Below are the code and all the weights of a small trained network. Each question names an input and a target symbol and asks about switching units off, where a switched-off unit gives its printed mean instead of its output.

import numpy as np


def w(rows, s, z=0):
    codes = np.array(rows[::2]) - 128.0
    scale = np.full(codes.shape[1], s)
    scale[-1] = z or s
    return codes * scale


def norm(h):
    return h / np.sqrt((h * h).mean(-1, keepdims=True) + 1e-5)


def f(y):
    return y / 2 * (1 + np.tanh(0.7978845608 * (y + 0.044715 * y**3)))


def softmax(a):
    e = np.exp(a - a.max(-1, keepdims=True))
    return e / e.sum(-1, keepdims=True)


def log_softmax(a):
    a = a - a.max(-1, keepdims=True)
    return a - np.log(np.exp(a).sum(-1, keepdims=True))


def net(x, mask):
    ids = ['ΛΞΦαβζθμπστψω'.index(c) for c in x.split()]
    T = len(ids)
    res = E[ids] + P[:T]
    r = norm(res)
    for j in range(2):
        rows = slice(3 * j, 3 * j + 3)
        q, k, v = (r @ M[0][rows].T for M in (Q, K, V))
        z = softmax(np.where(np.tri(T) > 0, q @ k.T / 3**0.5, -1e9)) @ v
        o = O[0][rows]
        res = res + np.where(mask[j], z, o[:, -1]) @ o[:, :-1]
    y = f(norm(res) @ A[0][:, :-1].T + A[0][:, -1])
    res = res + np.where(mask[2:6], y, B[0][:, -1]) @ B[0][:, :-1]
    return log_softmax(norm(res)[-1] @ U[:, :-1].T + U[:, -1])


Q, K, V, O, A, B = {}, {}, {}, {}, {}, {}
E = w([
[53,118,130,122,122],'Λ',
[64,86,117,147,126],'Ξ',
[35,89,50,171,180],'Φ',
[72,47,126,169,140],'α',
[215,252,190,105,110],'β',
[119,144,83,167,158],'ζ',
[174,201,157,133,81],'θ',
[140,204,170,91,99],'μ',
[33,116,58,114,146],'π',
[126,103,190,132,93],'σ',
[51,153,63,156,53],'τ',
[173,117,107,78,76],'ψ',
[115,104,180,78,183],'ω',
],0.016)
P = w([
[194,3,100,204,155],'0',
[193,8,83,201,179],'1',
[148,10,111,116,117],'2',
[150,102,101,92,123],'3',
[116,119,100,68,151],'4',
[105,99,87,85,163],'5',
[86,44,142,43,129],'6',
],0.0054)
Q[0] = w([
[55,46,126,49,153],'head 0',
[126,23,143,1,139],'head 0',
[61,65,4,105,64],'head 0',
[165,128,145,125,186],'head 1',
[70,104,84,195,134],'head 1',
[129,139,204,214,219],'head 1',
],0.0067)
K[0] = w([
[135,198,127,1,111],'head 0',
[84,101,170,37,170],'head 0',
[132,171,169,52,195],'head 0',
[68,81,129,224,92],'head 1',
[123,190,102,130,56],'head 1',
[126,130,148,207,75],'head 1',
],0.0074)
V[0] = w([
[98,93,228,120,201],'head 0',
[169,81,192,117,166],'head 0',
[204,173,97,219,117],'head 0',
[167,164,119,131,2],'head 1',
[146,13,100,92,85],'head 1',
[72,132,128,208,102],'head 1',
],0.0094)
O[0] = w([
[86,179,149,141,176,65],'head 0',
[172,158,121,149,153,116],'head 0',
[137,98,156,137,119,136],'head 0',
[163,139,86,113,58,196],'head 1',
[167,153,59,37,147,254],'head 1',
[48,141,195,160,2,166],'head 1',
],0.0089,0.0061)
A[0] = w([
[135,61,156,62,127,179],'neuron 0',
[77,154,81,225,1,132],'neuron 1',
[119,110,136,167,88,128],'neuron 2',
[180,162,223,83,115,249],'neuron 3',
],0.0096,0.002)
B[0] = w([
[179,253,52,122,104,172],'neuron 0',
[142,180,189,76,156,254],'neuron 1',
[31,165,133,187,78,148],'neuron 2',
[56,121,34,244,125,176],'neuron 3',
],0.0077,0.0079)
U = w([
[107,148,181,99,157,2],'Λ',
[50,133,132,85,122,156],'Ξ',
[120,138,155,104,151,5],'Φ',
[84,73,141,116,168,73],'α',
[141,168,147,190,138,90],'β',
[82,94,193,180,141,170],'ζ',
[170,162,197,160,93,68],'θ',
[108,100,121,165,122,65],'μ',
[88,63,107,109,133,30],'π',
[96,163,58,181,156,170],'σ',
[65,205,161,94,18,232],'τ',
[218,123,42,40,111,142],'ψ',
[116,228,134,112,254,188],'ω',
],0.009,0.003)

Each question gives the input, a string of symbols that net reads in full, and the target symbol t.
The units are the heads (3 rows each of Q, K, V and O) and the neurons (one row each of A and B). Each row of codes is followed by its name. A weight is (code - 128) times the scale printed after its matrix; where a second scale follows, it is the last column's (O, A, B and U).
mask holds one flag per unit, heads first, then neurons. A switched-off unit (its flag False) gives its mean, the last column of its rows in O or B, instead of its output. The means were averaged over made-up inputs and are rounded, as every weight is.
A unit's drop is (log p(t) with every unit on - log p(t) with that unit switched off) / (log p(t) with every unit on - log p(t) with every unit switched off).
The circuit of an input: a set's keep is (log p(t) with only the set's units on - log p(t) with every unit switched off) / (log p(t) with every unit on - log p(t) with every unit switched off). Starting from all 6 units, units are removed one at a time, each time the one whose removal leaves the highest keep (on an exact tie, the one counted first), for as long as the keep stays at least 0.8.
units of the circuit, in order: the units of the circuit, biggest drop first
top k neurons: the k neurons with the biggest drops, biggest first
which heads matter: for each layer, one digit per head in row order, 1 if its drop is at least 0.15 and else 0, layers parted by /
drop of u: that unit's drop, to one decimal
input τ τ π, target τ: units of the circuit, in order => head 1
input ζ θ ψ ψ τ ζ, target ψ: units of the circuit, in order => neuron 3; head 0
input τ ζ τ τ ζ α, target τ: units of the circuit, in order => head 1; neuron 1
input σ τ ω ζ Λ, target ω: which heads matter => 10
input Ξ θ α θ σ, target σ: which heads matter => 10
input ω Ξ Ξ, target ω: which heads matter => 10
input τ ω ζ ψ, target ω: units of the circuit, in order => head 1; head 0
input ω τ β μ τ ζ, target τ: which heads matter => 01
input ζ σ θ σ ζ μ, target σ: top 2 neurons => neuron 3; neuron 1
input ζ ψ ζ Φ σ, target σ: top 2 neurons => neuron 3; neuron 1
input ψ ω π, target ω: drop of head 1 => 0.2
input σ τ τ α, target τ: drop of head 1 => 0.7
input ψ τ σ σ ω Λ ψ, target ω: drop of head 1 => 0.4
input σ τ ω σ, target ω: drop of neuron 3 => -0.1
